Below is a small trained network, with its code and all its weights. Each question gives an input and a class and asks what happens when units are switched off, that is, made to give their printed mean instead of their output.

import numpy as np


def w(rows, s, z=0):
    codes = np.array(rows[::2]) - 128.0
    scale = np.full(codes.shape[1], s)
    scale[-1] = z or s
    return codes * scale


def f(y):
    return np.maximum(y, 0)


def log_softmax(a):
    a = a - a.max(-1, keepdims=True)
    return a - np.log(np.exp(a).sum(-1, keepdims=True))


def net(x, mask):
    res = np.array(x, float).reshape(1, 6) / 4 @ E
    y = f(res @ A[0][:, :-1].T + A[0][:, -1])
    res = res + np.where(mask, y, B[0][:, -1]) @ B[0][:, :-1]
    return log_softmax(res[-1] @ U[:, :-1].T + U[:, -1])


A, B = {}, {}
E = w([
[16,85,179,127,182,135,212,247,158,110,82,200],'x0',
[90,102,129,26,84,245,71,154,121,192,75,85],'x1',
[103,149,141,168,65,171,76,93,223,1,89,146],'x2',
[132,116,133,56,139,117,131,138,115,91,148,126],'x3',
[60,32,54,144,131,132,142,8,97,114,98,155],'x4',
[93,71,121,124,30,69,51,179,176,165,206,204],'x5',
],0.0086)
A[0] = w([
[146,155,112,133,97,113,113,90,142,143,165,69,5],'neuron 0',
[145,118,118,101,130,119,154,154,72,167,147,113,101],'neuron 1',
[152,105,149,128,140,83,176,151,78,249,144,96,56],'neuron 2',
[153,71,79,127,130,130,83,57,115,135,129,136,142],'neuron 3',
[69,124,133,150,156,130,142,203,122,129,83,150,77],'neuron 4',
[154,152,134,150,119,145,166,129,101,124,88,125,15],'neuron 5',
[130,90,128,89,100,164,110,119,124,169,51,127,125],'neuron 6',
[63,128,194,154,182,166,152,158,123,127,151,183,97],'neuron 7',
[162,176,142,158,176,185,176,117,111,102,60,72,105],'neuron 8',
[191,175,138,101,116,134,99,104,118,126,166,95,152],'neuron 9',
[128,154,81,185,141,87,131,135,84,99,159,147,95],'neuron 10',
[131,100,146,142,83,74,89,154,166,140,150,159,62],'neuron 11',
[180,197,170,126,111,149,110,192,142,143,158,120,36],'neuron 12',
[151,136,131,160,152,39,184,98,141,88,130,141,105],'neuron 13',
[92,72,110,119,156,132,161,145,132,107,126,148,61],'neuron 14',
[98,82,126,131,79,92,85,151,173,174,188,154,67],'neuron 15',
[156,174,133,124,183,150,158,120,122,106,72,106,45],'neuron 16',
[121,161,167,129,111,149,112,90,213,58,88,135,78],'neuron 17',
[96,69,70,158,106,143,138,83,134,72,101,141,111],'neuron 18',
[144,110,111,147,148,90,106,140,142,115,153,144,121],'neuron 19',
[129,127,110,108,123,107,151,155,141,120,91,114,97],'neuron 20',
[149,160,124,127,92,129,134,108,112,137,126,134,21],'neuron 21',
[124,153,111,139,167,138,188,116,95,114,82,70,15],'neuron 22',
[135,131,151,135,86,138,106,140,169,52,105,101,109],'neuron 23',
[150,160,153,156,160,88,149,106,139,103,147,174,24],'neuron 24',
[121,122,119,117,182,95,132,121,97,199,133,133,41],'neuron 25',
[135,159,120,131,84,152,109,126,171,93,115,172,50],'neuron 26',
[124,126,130,83,98,215,86,173,142,174,103,88,51],'neuron 27',
[139,96,111,137,97,91,88,161,128,150,141,188,133],'neuron 28',
[151,153,82,98,115,89,53,89,131,142,143,90,46],'neuron 29',
[150,180,114,141,104,117,95,63,72,124,141,126,86],'neuron 30',
[95,99,145,113,133,102,173,152,164,122,50,146,94],'neuron 31',
[89,178,107,158,84,150,164,121,158,145,111,127,55],'neuron 32',
[125,91,132,155,83,114,79,168,141,158,155,117,111],'neuron 33',
[172,157,104,131,84,128,109,104,116,145,134,96,52],'neuron 34',
[130,144,161,128,107,117,152,160,116,127,92,147,99],'neuron 35',
[138,133,119,116,146,92,154,134,82,192,139,153,33],'neuron 36',
[96,134,127,79,134,170,113,102,134,148,85,127,123],'neuron 37',
[152,168,105,118,105,107,124,108,126,123,126,86,62],'neuron 38',
[96,60,71,145,178,115,122,92,56,146,112,155,117],'neuron 39',
[174,186,219,114,119,130,110,183,160,143,149,106,54],'neuron 40',
[169,214,168,158,147,124,103,197,148,126,136,114,49],'neuron 41',
[94,100,131,126,152,140,152,142,112,96,141,126,76],'neuron 42',
],0.012,0.0022)
B[0] = w([
[129,167,104,158,181,111,90,166,93,119,92,160,201],'neuron 0',
[160,160,146,140,81,101,120,117,163,150,144,148,195],'neuron 1',
[199,179,200,122,96,92,109,77,179,180,104,102,247],'neuron 2',
[54,139,165,137,159,165,132,91,119,118,117,155,224],'neuron 3',
[133,182,106,157,214,105,93,149,81,123,87,172,209],'neuron 4',
[128,107,117,115,131,99,130,138,87,154,131,111,161],'neuron 5',
[184,63,101,188,124,208,104,191,158,111,146,64,196],'neuron 6',
[121,210,94,139,216,139,62,131,128,87,74,203,210],'neuron 7',
[77,160,48,110,71,35,222,150,8,95,184,87,238],'neuron 8',
[91,126,128,177,184,120,122,112,114,108,66,169,228],'neuron 9',
[156,82,128,167,135,170,101,142,123,109,112,61,209],'neuron 10',
[125,138,96,87,115,103,166,146,58,104,100,95,222],'neuron 11',
[30,76,209,169,133,176,166,31,129,151,149,133,236],'neuron 12',
[195,44,29,196,152,254,86,208,180,109,187,59,242],'neuron 13',
[99,133,143,156,137,134,135,138,141,144,77,165,182],'neuron 14',
[102,113,54,49,104,78,198,146,37,81,127,152,245],'neuron 15',
[93,129,89,55,81,91,165,170,82,103,139,107,202],'neuron 16',
[211,210,177,68,53,61,104,93,184,184,142,128,234],'neuron 17',
[111,102,216,151,102,140,170,54,159,167,159,129,226],'neuron 18',
[126,93,67,143,130,162,101,164,131,105,150,90,183],'neuron 19',
[122,125,124,134,175,104,130,99,132,159,102,134,147],'neuron 20',
[132,124,108,126,177,121,124,129,121,165,116,125,157],'neuron 21',
[103,150,107,73,87,91,179,124,79,64,162,105,201],'neuron 22',
[190,129,171,94,78,70,105,93,197,192,107,126,214],'neuron 23',
[176,106,56,172,106,170,101,219,153,166,157,79,202],'neuron 24',
[189,148,173,72,104,134,91,113,152,178,118,122,195],'neuron 25',
[200,156,143,110,113,76,105,87,152,154,144,106,197],'neuron 26',
[169,106,47,168,136,185,94,211,176,109,174,49,233],'neuron 27',
[104,149,89,57,106,98,167,170,55,91,154,65,216],'neuron 28',
[100,140,105,147,204,127,91,136,87,125,76,183,224],'neuron 29',
[91,147,138,142,193,141,73,166,117,133,82,189,223],'neuron 30',
[95,156,112,163,192,123,84,134,159,120,68,163,192],'neuron 31',
[164,118,152,129,137,130,121,114,99,159,112,136,154],'neuron 32',
[91,134,85,100,114,84,185,115,74,86,155,66,208],'neuron 33',
[112,184,116,110,196,115,75,161,114,98,61,119,204],'neuron 34',
[99,130,124,133,182,142,111,92,172,112,94,159,165],'neuron 35',
[215,157,167,59,103,96,130,94,218,145,141,116,199],'neuron 36',
[160,88,84,183,82,160,100,152,137,99,165,102,185],'neuron 37',
[120,157,113,145,174,113,111,124,149,89,119,164,185],'neuron 38',
[114,88,178,157,98,150,168,30,150,146,150,177,221],'neuron 39',
[80,65,185,141,138,171,126,74,122,142,168,173,247],'neuron 40',
[79,46,183,163,94,182,161,70,182,113,148,187,239],'neuron 41',
[82,152,148,160,144,108,110,125,135,126,108,119,164],'neuron 42',
],0.007,0.012)
U = w([
[96,199,96,150,240,136,71,156,122,119,29,205,98],'0',
[95,151,59,83,86,70,200,157,47,104,167,113,114],'1',
[203,79,63,173,137,254,82,221,169,126,178,77,87],'2',
[241,210,166,97,84,68,103,78,198,176,116,144,95],'3',
[38,63,172,153,132,212,165,31,145,140,158,193,251],'4',
],0.0084,0.0026)

Each question gives the input, the list of numbers given to net, and the class t.
The units are the neurons (one row each of A and B). Each row of codes is followed by its name. A weight is (code - 128) times the scale printed after its matrix; where a second scale follows, it is the last column's (A, B and U).
mask holds one flag per neuron, in row order. A switched-off neuron (its flag False) gives its mean, the last column of its row in B, instead of its output. The means were averaged over made-up inputs and are rounded, as every weight is.
A unit's drop is (log p(t) with every unit on - log p(t) with that unit switched off) / (log p(t) with every unit on - log p(t) with every unit switched off).
The circuit of an input: a set's keep is (log p(t) with only the set's units on - log p(t) with every unit switched off) / (log p(t) with every unit on - log p(t) with every unit switched off). Starting from the 12 units with the biggest drops (on a tie, the unit counted first), units are removed one at a time, each time the one whose removal leaves the highest keep (on an exact tie, the one counted first), for as long as the keep stays at least 0.8.
circuit, biggest first: the units of the circuit, biggest drop first
unit that matters most: the unit with the biggest drop
k most important neurons: the k neurons with the biggest drops, biggest first
drop when u is switched off: that unit's drop, to one decimal
input [6,-5,7,6,4,2], class 3: circuit, biggest first -> neuron 17
input [5,-5,-3,1,4,-7], class 1: 3 most important neurons -> neuron 8; neuron 22; neuron 16
input [6,6,7,1,1,-5], class 3: 2 most important neurons -> neuron 17; neuron 23
input [0,-7,7,-2,-8,7], class 4: 3 most important neurons -> neuron 41; neuron 12; neuron 40
input [-7,-8,3,0,4,8], class 1: 4 most important neurons -> neuron 15; neuron 28; neuron 11; neuron 33
input [3,1,-2,6,1,3], class 0: 3 most important neurons -> neuron 8; neuron 22; neuron 16
input [-5,2,1,-3,-1,5], class 0: 3 most important neurons -> neuron 8; neuron 29; neuron 34
input [6,5,7,-5,-8,-4], class 4: 4 most important neurons -> neuron 41; neuron 12; neuron 40; neuron 2
input [-5,5,1,-5,-1,-5], class 0: 2 most important neurons -> neuron 13; neuron 34
input [-5,2,-2,-5,-6,5], class 4: 2 most important neurons -> neuron 12; neuron 40
input [-3,-8,7,-3,-1,8], class 1: 2 most important neurons -> neuron 15; neuron 11
input [5,-7,1,-2,-4,-3], class 2: 2 most important neurons -> neuron 13; neuron 24
input [7,8,-8,-3,-3,0], class 2: 2 most important neurons -> neuron 27; neuron 6
input [0,-7,-6,8,-8,7], class 4: 4 most important neurons -> neuron 12; neuron 41; neuron 40; neuron 8
input [-7,5,-2,3,-8,2], class 4: 2 most important neurons -> neuron 12; neuron 40
input [7,-5,0,8,6,0], class 0: unit that matters most -> neuron 7
input [5,-6,-7,4,-8,-3], class 4: 4 most important neurons -> neuron 41; neuron 12; neuron 40; neuron 17
input [1,5,6,-8,2,5], class 3: drop when neuron 26 is switched off -> 0.4
input [-5,2,4,3,0,7], class 1: drop when neuron 15 is switched off -> 0.1
input [3,-3,-3,-6,-4,-7], class 1: unit that matters most -> neuron 8
input [4,-8,2,-1,1,-5], class 2: drop when neuron 13 is switched off -> 1.1
input [7,1,0,-8,-8,-6], class 4: drop when neuron 30 is switched off -> 0.2
